Here is a tiny trained network, its code and every weight. The questions are about switching its units off for an input and a target symbol, where a switched-off unit gives its printed mean instead of its output.

import numpy as np


def w(rows, s, z=0):
    codes = np.array(rows[::2]) - 128.0
    scale = np.full(codes.shape[1], s)
    scale[-1] = z or s
    return codes * scale


def f(y):
    return y / 2 * (1 + np.tanh(0.7978845608 * (y + 0.044715 * y**3)))


def softmax(a):
    e = np.exp(a - a.max(-1, keepdims=True))
    return e / e.sum(-1, keepdims=True)


def log_softmax(a):
    a = a - a.max(-1, keepdims=True)
    return a - np.log(np.exp(a).sum(-1, keepdims=True))


def net(x, mask):
    ids = ['αβγδζηθλμξπστφψω'.index(c) for c in x.split()]
    T = len(ids)
    res = E[ids] + P[:T]
    u = 0
    for l in range(3):
        r = res
        for j in range(3):
            rows = slice(3 * j, 3 * j + 3)
            q, k, v = (r @ M[l][rows].T for M in (Q, K, V))
            z = softmax(np.where(np.tri(T) > 0, q @ k.T / 3**0.5, -1e9)) @ v
            o = O[l][rows]
            res = res + np.where(mask[u + j], z, o[:, -1]) @ o[:, :-1]
        u += 3
        y = f(res @ A[l][:, :-1].T + A[l][:, -1])
        res = res + np.where(mask[u : u + 4], y, B[l][:, -1]) @ B[l][:, :-1]
        u += 4
    return log_softmax(res[-1] @ U[:, :-1].T + U[:, -1])


Q, K, V, O, A, B = {}, {}, {}, {}, {}, {}
E = w([
[137,142,148],'α',
[132,128,156],'β',
[164,175,77],'γ',
[200,143,144],'δ',
[72,251,104],'ζ',
[158,122,182],'η',
[80,147,112],'θ',
[140,100,117],'λ',
[107,131,120],'μ',
[101,114,150],'ξ',
[134,111,77],'π',
[87,75,93],'σ',
[151,64,129],'τ',
[115,109,122],'φ',
[31,105,151],'ψ',
[132,80,38],'ω',
],0.024)
P = w([
[74,247,187],'0',
[246,147,81],'1',
[18,60,239],'2',
[254,116,85],'3',
[5,59,249],'4',
[226,150,71],'5',
[5,70,239],'6',
[236,93,90],'7',
[2,57,238],'8',
[216,200,73],'9',
[1,107,224],'10',
[239,60,101],'11',
[6,92,232],'12',
],0.005)
Q[0] = w([
[127,37,155],'0.h1',
[69,63,130],'0.h1',
[179,137,156],'0.h1',
[120,107,127],'0.h2',
[3,31,127],'0.h2',
[58,223,103],'0.h2',
[254,84,141],'0.h3',
[137,155,71],'0.h3',
[121,210,123],'0.h3',
],0.0096)
K[0] = w([
[159,145,108],'0.h1',
[161,159,155],'0.h1',
[71,70,141],'0.h1',
[164,17,236],'0.h2',
[62,138,180],'0.h2',
[49,162,94],'0.h2',
[31,105,181],'0.h3',
[155,8,69],'0.h3',
[178,230,159],'0.h3',
],0.011)
V[0] = w([
[148,248,214],'0.h1',
[130,97,168],'0.h1',
[120,68,232],'0.h1',
[95,189,184],'0.h2',
[145,129,129],'0.h2',
[150,66,44],'0.h2',
[138,89,98],'0.h3',
[126,208,229],'0.h3',
[152,212,152],'0.h3',
],0.011)
O[0] = w([
[109,2,171,254],'0.h1',
[63,158,157,132],'0.h1',
[159,71,130,150],'0.h1',
[78,85,69,222],'0.h2',
[16,124,71,134],'0.h2',
[109,143,135,10],'0.h2',
[182,186,195,79],'0.h3',
[136,38,187,237],'0.h3',
[147,130,139,210],'0.h3',
],0.0055,0.0048)
A[0] = w([
[248,128,155,2],'0.n1',
[79,110,88,90],'0.n2',
[113,124,142,4],'0.n3',
[167,127,39,88],'0.n4',
],0.012,0.0018)
B[0] = w([
[146,113,84,253],'0.n1',
[75,175,60,198],'0.n2',
[2,91,152,126],'0.n3',
[187,24,148,220],'0.n4',
],0.011,0.0039)
Q[1] = w([
[74,121,133],'1.h1',
[133,69,91],'1.h1',
[111,67,92],'1.h1',
[175,115,72],'1.h2',
[113,179,127],'1.h2',
[248,39,60],'1.h2',
[124,101,189],'1.h3',
[186,178,165],'1.h3',
[199,135,139],'1.h3',
],0.013)
K[1] = w([
[126,165,88],'1.h1',
[100,182,186],'1.h1',
[143,40,66],'1.h1',
[151,31,162],'1.h2',
[244,162,82],'1.h2',
[163,132,42],'1.h2',
[43,172,254],'1.h3',
[158,101,139],'1.h3',
[143,140,61],'1.h3',
],0.0094)
V[1] = w([
[66,160,184],'1.h1',
[178,106,158],'1.h1',
[138,130,137],'1.h1',
[129,161,145],'1.h2',
[117,192,155],'1.h2',
[142,181,66],'1.h2',
[181,99,130],'1.h3',
[12,103,98],'1.h3',
[148,131,147],'1.h3',
],0.011)
O[1] = w([
[111,93,148,83],'1.h1',
[149,173,123,170],'1.h1',
[172,81,127,125],'1.h1',
[70,121,255,60],'1.h2',
[127,130,114,2],'1.h2',
[152,138,121,80],'1.h2',
[138,115,136,180],'1.h3',
[166,175,127,177],'1.h3',
[162,151,138,119],'1.h3',
],0.0071,0.0085)
A[1] = w([
[128,109,95,90],'1.n1',
[109,91,131,251],'1.n2',
[72,104,141,29],'1.n3',
[247,113,63,169],'1.n4',
],0.015,0.0028)
B[1] = w([
[152,101,149,149],'1.n1',
[220,175,68,159],'1.n2',
[2,234,122,143],'1.n3',
[153,142,62,253],'1.n4',
],0.0072,0.019)
Q[2] = w([
[122,76,60],'2.h1',
[161,183,116],'2.h1',
[143,121,120],'2.h1',
[49,65,208],'2.h2',
[167,26,35],'2.h2',
[123,126,60],'2.h2',
[167,96,102],'2.h3',
[170,118,8],'2.h3',
[89,138,100],'2.h3',
],0.011)
K[2] = w([
[106,114,105],'2.h1',
[61,199,47],'2.h1',
[224,105,182],'2.h1',
[91,197,14],'2.h2',
[225,87,177],'2.h2',
[196,88,171],'2.h2',
[14,147,119],'2.h3',
[37,254,154],'2.h3',
[55,90,123],'2.h3',
],0.0085)
V[2] = w([
[59,255,105],'2.h1',
[160,93,189],'2.h1',
[208,61,202],'2.h1',
[86,210,164],'2.h2',
[227,175,230],'2.h2',
[141,219,251],'2.h2',
[111,237,136],'2.h3',
[97,120,149],'2.h3',
[53,194,184],'2.h3',
],0.0069)
O[2] = w([
[132,3,72,104],'2.h1',
[107,1,127,16],'2.h1',
[152,137,95,27],'2.h1',
[146,46,67,55],'2.h2',
[120,231,203,65],'2.h2',
[139,149,130,1],'2.h2',
[161,179,128,147],'2.h3',
[220,192,102,90],'2.h3',
[84,141,161,49],'2.h3',
],0.0058,0.0066)
A[2] = w([
[208,120,146,2],'2.n1',
[255,85,170,102],'2.n2',
[137,141,51,197],'2.n3',
[112,113,114,230],'2.n4',
],0.0095,0.004)
B[2] = w([
[42,234,89,171],'2.n1',
[2,164,205,223],'2.n2',
[135,86,205,246],'2.n3',
[230,185,120,157],'2.n4',
],0.0082,0.014)
U = w([
[50,161,122,84],'α',
[246,100,51,131],'β',
[137,127,123,12],'γ',
[119,113,102,120],'δ',
[152,127,116,164],'ζ',
[110,48,228,132],'η',
[165,95,123,147],'θ',
[98,104,32,82],'λ',
[99,123,77,49],'μ',
[160,151,45,191],'ξ',
[192,114,141,219],'π',
[185,77,124,239],'σ',
[194,109,105,110],'τ',
[152,100,103,168],'φ',
[222,113,101,102],'ψ',
[121,100,78,3],'ω',
],0.011,0.0052)

Each question gives the input, a string of symbols that net reads in full, and the target symbol t.
The units are the heads (3 rows each of Q, K, V and O) and the neurons (one row each of A and B). Each row of codes is followed by its name. A weight is (code - 128) times the scale printed after its matrix; where a second scale follows, it is the last column's (O, A, B and U).
mask holds one flag per unit, layer by layer, with each layer's heads first. A switched-off unit (its flag False) gives its mean, the last column of its rows in O or B, instead of its output. The means were averaged over made-up inputs and are rounded, as every weight is.
A unit's drop is (log p(t) with every unit on - log p(t) with that unit switched off) / (log p(t) with every unit on - log p(t) with every unit switched off).
The circuit of an input: a set's keep is (log p(t) with only the set's units on - log p(t) with every unit switched off) / (log p(t) with every unit on - log p(t) with every unit switched off). Starting from the 12 units with the biggest drops (on a tie, the unit counted first), units are removed one at a time, each time the one whose removal leaves the highest keep (on an exact tie, the one counted first), for as long as the keep stays at least 0.8.
circuit, biggest first: the units of the circuit, biggest drop first
most important unit: the unit with the biggest drop
top k neurons: the k neurons with the biggest drops, biggest first
k most important neurons of layer l: the k neurons of layer l with the biggest drops, biggest first
input θ η η γ, target α: circuit, biggest first => [2.n2; 2.n1; 0.n4; 0.n2]
input ξ δ η β τ η δ γ, target α: circuit, biggest first => [2.n2; 0.n4; 2.n1; 0.n2]
input η β η η, target α: most important unit => 2.n2
input η ζ η ζ ζ η γ ω η δ, target ξ: circuit, biggest first => [1.n4; 2.n1]
input ξ ζ η σ, target β: top 2 neurons => [2.n2; 0.n2]
input ξ ζ η λ η η η ζ μ ω τ δ, target ξ: top 4 neurons => [1.n4; 2.n1; 0.n1; 0.n4]
input ζ ζ ζ ζ η ω η τ, target ξ: top 2 neurons => [1.n4; 0.n4]
input η φ φ τ η ζ ω λ, target ξ: top 2 neurons => [1.n4; 2.n1]
input ζ τ η η η λ η η σ μ ω, target β: top 4 neurons => [0.n4; 0.n2; 2.n2; 1.n4]
input π ζ ω β γ ω η η ψ ψ, target λ: top 2 neurons => [1.n4; 0.n2]
input η β η η ζ η η η ω τ, target ξ: top 2 neurons => [1.n4; 2.n1]
input π β ζ η η η β ω, target ξ: top 3 neurons => [1.n4; 0.n4; 2.n1]
input ζ γ η δ, target α: top 2 neurons => [2.n2; 2.n1]
input ζ η σ η σ, target α: top 2 neurons => [1.n3; 0.n2]
input ω β ω α, target ξ: most important unit => 0.h1
input λ β ψ φ η η ζ, target λ: 2 most important neurons of layer 0 => [0.n2; 0.n4]
input η ω η η η η η ψ ω η, target ξ: top 4 neurons => [1.n4; 0.n1; 0.n4; 2.n1]
input τ ζ β ω β ω ζ, target λ: 2 most important neurons of layer 1 => [1.n4; 1.n3]
input η ζ η β, target α: top 2 neurons => [2.n2; 0.n2]
input ω η η η δ ω η η η η η δ, target α: 3 most important neurons of layer 2 => [2.n2; 2.n1; 2.n3]
input ζ γ η ψ, target λ: 2 most important neurons of layer 1 => [1.n3; 1.n4]
input ζ η σ, target α: most important neuron of layer 1 => [1.n3]
input η ζ δ ζ ω η φ ω σ η, target ξ: 2 most important neurons of layer 0 => [0.n1; 0.n2]
input η μ ψ η ω μ ζ σ, target β: 2 most important neurons of layer 2 => [2.n2; 2.n1]
